How the elements are linked:
σ: z802->z364, z911->z637, z231->z703, z159->z372, z31->z802, z847->z232, z181->z866, z825->z705, z111->z313, z127->z877, z84->z847, z108->z954, z641->z77, z417->z578, z658->z127, z807->z326, z852->z921, z921->z986, z651->z181, z313->z666, z846->z340, z703->z653, z340->z55, z372->z79, z488->z911, z172->z807, z77->z764, z954->z318, z494->z417, z705->z238
η: z802->z764, z911->z79, z231->z954, z159->z802, z31->z77, z847->z653, z181->z666, z825->z181, z111->z340, z127->z637, z84->z703, z108->z807, z641->z127, z417->z232, z658->z911, z807->z578, z852->z705, z921->z238, z651->z313, z313->z55, z846->z921, z703->z318, z340->z986, z372->z364, z488->z372, z172->z417, z77->z877, z954->z326, z494->z847, z705->z866
γ: z877->z79, z802->z127, z911->z802, z986->z866, z231->z172, z653->z326, z578->z653, z159->z641, z764->z637, z637->z364, z31->z658, z847->z954, z181->z340, z825->z111, z111->z852, z127->z372, z84->z108, z108->z494, z79->z764, z866->z55, z232->z318, z641->z488, z326->z232, z417->z703, z658->z159, z807->z847, z852->z651, z238->z666, z921->z181, z651->z846, z364->z877, z313->z921, z846->z825, z703->z807, z340->z705, z372->z77, z318->z578, z488->z31, z172->z84, z55->z238, z77->z911, z954->z417, z666->z986, z494->z231, z705->z313
λ: z877->z666, z802->z705, z911->z340, z986->z326, z231->z658, z653->z877, z578->z364, z159->z852, z764->z866, z637->z55, z31->z825, z847->z77, z181->z847, z825->z494, z111->z231, z127->z313, z84->z641, z108->z488, z79->z986, z866->z232, z232->z764, z641->z651, z326->z79, z417->z802, z658->z111, z807->z372, z852->z172, z238->z578, z921->z807, z651->z84, z364->z238, z313->z703, z846->z108, z703->z127, z340->z954, z372->z921, z318->z637, z488->z846, z172->z159, z55->z318, z77->z181, z954->z911, z666->z653, z494->z31, z705->z417
ω: z877->z653, z802->z417, z911->z954, z986->z79, z231->z111, z653->z666, z578->z238, z159->z172, z764->z232, z637->z318, z31->z494, z847->z181, z181->z77, z825->z31, z111->z658, z127->z703, z84->z651, z108->z846, z79->z326, z866->z764, z232->z866, z641->z84, z326->z986, z417->z705, z658->z231, z807->z921, z852->z159, z238->z364, z921->z372, z651->z641, z364->z578, z313->z127, z846->z488, z703->z313, z340->z911, z372->z807, z318->z55, z488->z108, z172->z852, z55->z637, z77->z847, z954->z340, z666->z877, z494->z825, z705->z802
χ: z877->z77, z802->z159, z911->z658, z986->z340, z653->z847, z578->z807, z764->z802, z637->z127, z847->z494, z181->z825, z127->z641, z79->z911, z866->z705, z232->z417, z326->z954, z417->z172, z807->z108, z238->z921, z921->z846, z364->z372, z313->z651, z703->z84, z340->z111, z372->z488, z318->z703, z55->z313, z77->z31, z954->z231, z666->z181, z705->z852

In the rows, zero is written as 23.

The rows follow the links: the fewer symbols apart two elements are, the more alike their rows tend to be.

Name the element of each row.
23,14,21,27,13,27,19,25,26,27,30,30,21,15,31,14,27,28,19,28,20,26,18,26,36,38,17,34,36,30,28,27,16,19,24,31,27,18,20,22,16,28,19,35,26,24
element: z488
26,28,18,34,24,13,16,12,21,34,27,39,23,27,22,17,27,14,27,13,21,22,27,25,26,28,32,29,30,19,26,18,15,13,37,24,17,6,20,22,17,24,19,20,22,20
element: z111
21,26,19,24,16,13,16,22,17,35,38,29,19,19,24,15,29,26,21,28,22,22,27,24,33,29,24,36,30,22,24,27,17,9,27,27,17,9,29,22,26,34,10,27,24,16
element: z658
31,23,23,33,22,21,24,10,26,22,9,28,23,16,26,20,18,23,22,20,14,19,22,24,38,27,31,25,28,12,27,22,21,20,34,26,9,6,11,26,25,25,19,22,20,21
element: z852
21,28,22,26,29,12,28,19,28,34,12,37,34,23,19,19,16,22,20,22,33,23,30,33,12,17,15,14,15,30,25,13,21,35,30,20,16,19,19,23,22,23,29,16,27,21
element: z181
25,21,23,15,28,42,24,36,25,19,26,16,32,26,26,26,24,26,21,34,26,30,15,19,28,20,5,19,19,38,23,23,21,27,11,15,31,34,33,12,20,23,28,30,24,27
element: z364
13,23,30,19,34,23,19,28,26,23,25,18,24,29,15,26,20,22,21,28,28,21,28,35,5,14,26,10,20,31,16,27,31,29,14,19,31,40,23,24,31,24,31,22,21,20
element: z653
24,19,13,15,7,20,31,29,20,11,28,12,20,17,35,26,23,29,14,27,25,24,21,17,24,25,12,39,10,18,30,25,25,24,16,32,24,26,29,25,17,17,20,21,35,23
element: z127
31,26,25,18,31,39,32,32,16,7,28,8,25,23,33,35,21,27,18,30,17,19,23,14,27,15,29,20,18,16,25,22,24,23,11,16,12,27,32,16,31,26,22,25,24,27
element: z764
26,21,18,18,19,31,28,30,26,20,33,22,20,18,29,22,28,36,22,28,24,26,15,24,36,31,3,26,28,38,26,27,16,30,16,24,31,21,27,17,18,22,17,31,31,30
element: z372

Each walk starts at a row. The symbols on each line, taken left to right, move it on to the next element.
Answer with the element's row; about right is enough.
---
23,19,16,21,6,21,22,22,17,27,27,22,19,17,31,24,21,28,15,28,20,25,21,17,29,31,20,42,27,16,31,28,24,21,20,39,25,20,21,24,11,22,17,29,24,17
λ ω λ λ λ γ λ ω γ 18,24,20,21,16,7,23,26,23,37,26,31,23,14,31,15,25,35,15,36,23,21,33,32,23,25,20,29,29,27,26,27,23,23,18,33,24,14,8,23,24,34,18,29,28,15
γ η σ χ χ σ λ ω 17,28,18,16,23,14,33,35,21,30,32,31,27,13,25,23,16,31,11,35,29,17,31,34,15,19,13,27,20,35,23,23,27,29,20,23,18,19,20,20,27,33,23,25,35,15
---
29,21,22,28,20,20,26,22,21,21,23,23,18,9,32,23,22,29,15,34,14,17,25,23,41,28,29,32,30,12,32,27,19,15,24,27,14,10,12,25,28,25,11,26,25,19
ω λ λ γ λ ω ω λ 28,22,17,35,11,17,23,11,26,27,10,34,23,29,28,23,17,14,19,16,22,24,18,16,27,28,23,34,20,13,32,22,23,25,31,35,22,15,19,33,8,16,24,21,16,20
γ λ ω λ λ λ 27,18,23,35,21,23,19,15,35,31,13,40,27,23,24,18,21,23,27,19,24,27,16,26,36,32,12,22,36,29,25,15,15,27,33,29,27,15,15,24,11,19,26,31,16,23
---
17,27,19,32,21,7,20,16,28,38,15,41,29,21,21,17,21,24,19,26,28,23,31,38,18,23,20,20,27,23,26,18,23,25,33,29,16,10,14,23,18,30,28,22,19,12
λ σ γ χ η ω 29,22,14,22,11,18,26,13,26,21,11,24,29,24,28,27,16,14,22,15,28,27,16,15,21,23,10,32,8,16,32,16,24,29,29,29,23,23,27,27,13,13,29,12,24,29
η λ χ γ γ η λ 18,26,27,12,37,26,29,38,21,26,29,22,29,22,27,30,17,32,13,40,26,23,29,25,12,15,14,21,13,33,20,21,29,22,13,21,19,28,30,16,26,29,25,25,25,14
---
23,24,25,22,35,24,21,25,27,28,18,25,37,32,21,28,17,20,19,29,29,23,26,29,9,14,10,10,13,32,22,12,21,34,25,16,21,27,25,17,26,26,37,17,21,19
ω ω λ γ χ γ 31,23,22,18,25,26,36,21,18,10,22,12,18,10,31,28,21,31,21,32,16,16,28,18,33,24,27,26,25,20,23,22,22,24,18,20,10,12,19,20,37,26,10,22,28,26
χ γ η η λ γ χ 31,21,22,28,26,30,29,18,32,27,15,30,28,24,21,16,26,22,32,16,28,28,11,22,32,28,4,17,26,36,26,13,15,33,28,16,26,22,25,22,17,15,29,27,22,35
---
19,23,24,20,6,20,22,22,22,16,17,14,15,22,19,27,19,17,21,13,24,24,16,20,14,27,26,35,18,15,19,34,33,26,15,30,32,34,21,37,19,10,27,15,23,33
λ γ γ ω ω λ λ λ λ 9,26,27,24,26,14,22,30,26,25,18,32,20,18,7,18,20,24,15,25,29,19,30,36,6,19,24,19,24,33,18,28,31,30,18,18,33,31,16,32,29,25,24,16,28,26
η γ λ χ γ σ λ λ ω 28,18,27,25,32,38,25,27,29,19,14,24,34,31,23,25,27,21,32,20,24,25,11,19,24,21,7,9,20,33,22,14,18,32,25,14,26,29,29,14,15,18,32,25,18,29
---
22,22,26,31,18,20,18,13,25,19,12,22,13,15,22,19,26,27,24,18,18,20,24,27,30,30,44,28,36,6,22,34,25,18,23,27,24,20,10,34,33,21,14,23,19,26
ω γ η η λ γ χ σ γ 22,25,35,23,35,35,23,23,20,6,15,9,17,24,23,30,22,22,26,25,16,16,20,22,20,12,40,11,20,12,13,24,30,23,15,15,24,32,23,26,36,21,23,18,16,28
λ γ γ ω ω λ λ λ λ 19,16,31,19,23,38,20,32,26,16,23,16,25,32,15,23,26,22,26,22,23,28,16,25,19,21,20,12,26,35,13,25,28,26,13,15,38,43,27,22,21,18,34,30,22,30
---
17,16,26,22,20,27,19,26,30,16,19,24,14,20,15,16,28,28,29,16,22,24,16,29,26,29,16,17,33,38,17,30,24,33,17,16,39,33,20,27,22,13,26,28,24,38
χ γ γ η λ λ ω 21,28,16,15,23,18,22,27,10,25,48,19,18,20,22,20,27,21,28,21,25,21,32,13,24,21,19,32,22,26,24,24,16,15,22,17,14,10,37,13,26,32,11,18,29,20
ω λ λ γ λ ω ω λ 30,26,25,30,32,25,34,13,26,11,6,21,24,18,23,27,18,23,24,17,21,20,24,23,30,19,25,16,25,14,26,14,16,25,33,20,8,12,19,25,31,20,21,13,22,26
---
31,22,29,27,37,37,31,21,26,13,11,11,27,25,28,30,22,18,25,25,19,19,25,17,24,15,28,10,12,14,19,14,23,25,25,12,8,24,27,18,32,20,25,14,11,18
χ ω γ γ σ χ λ 23,30,18,24,30,17,23,20,21,33,28,30,30,26,15,19,27,14,38,7,31,24,24,17,20,21,19,20,20,23,22,14,18,21,36,16,13,8,32,16,25,20,18,12,26,22
η λ ω ω ω 20,25,28,18,31,25,12,26,14,22,38,16,22,37,14,25,25,14,30,14,20,24,24,19,10,13,38,13,18,21,17,27,25,17,16,12,26,31,33,21,30,26,24,22,21,26
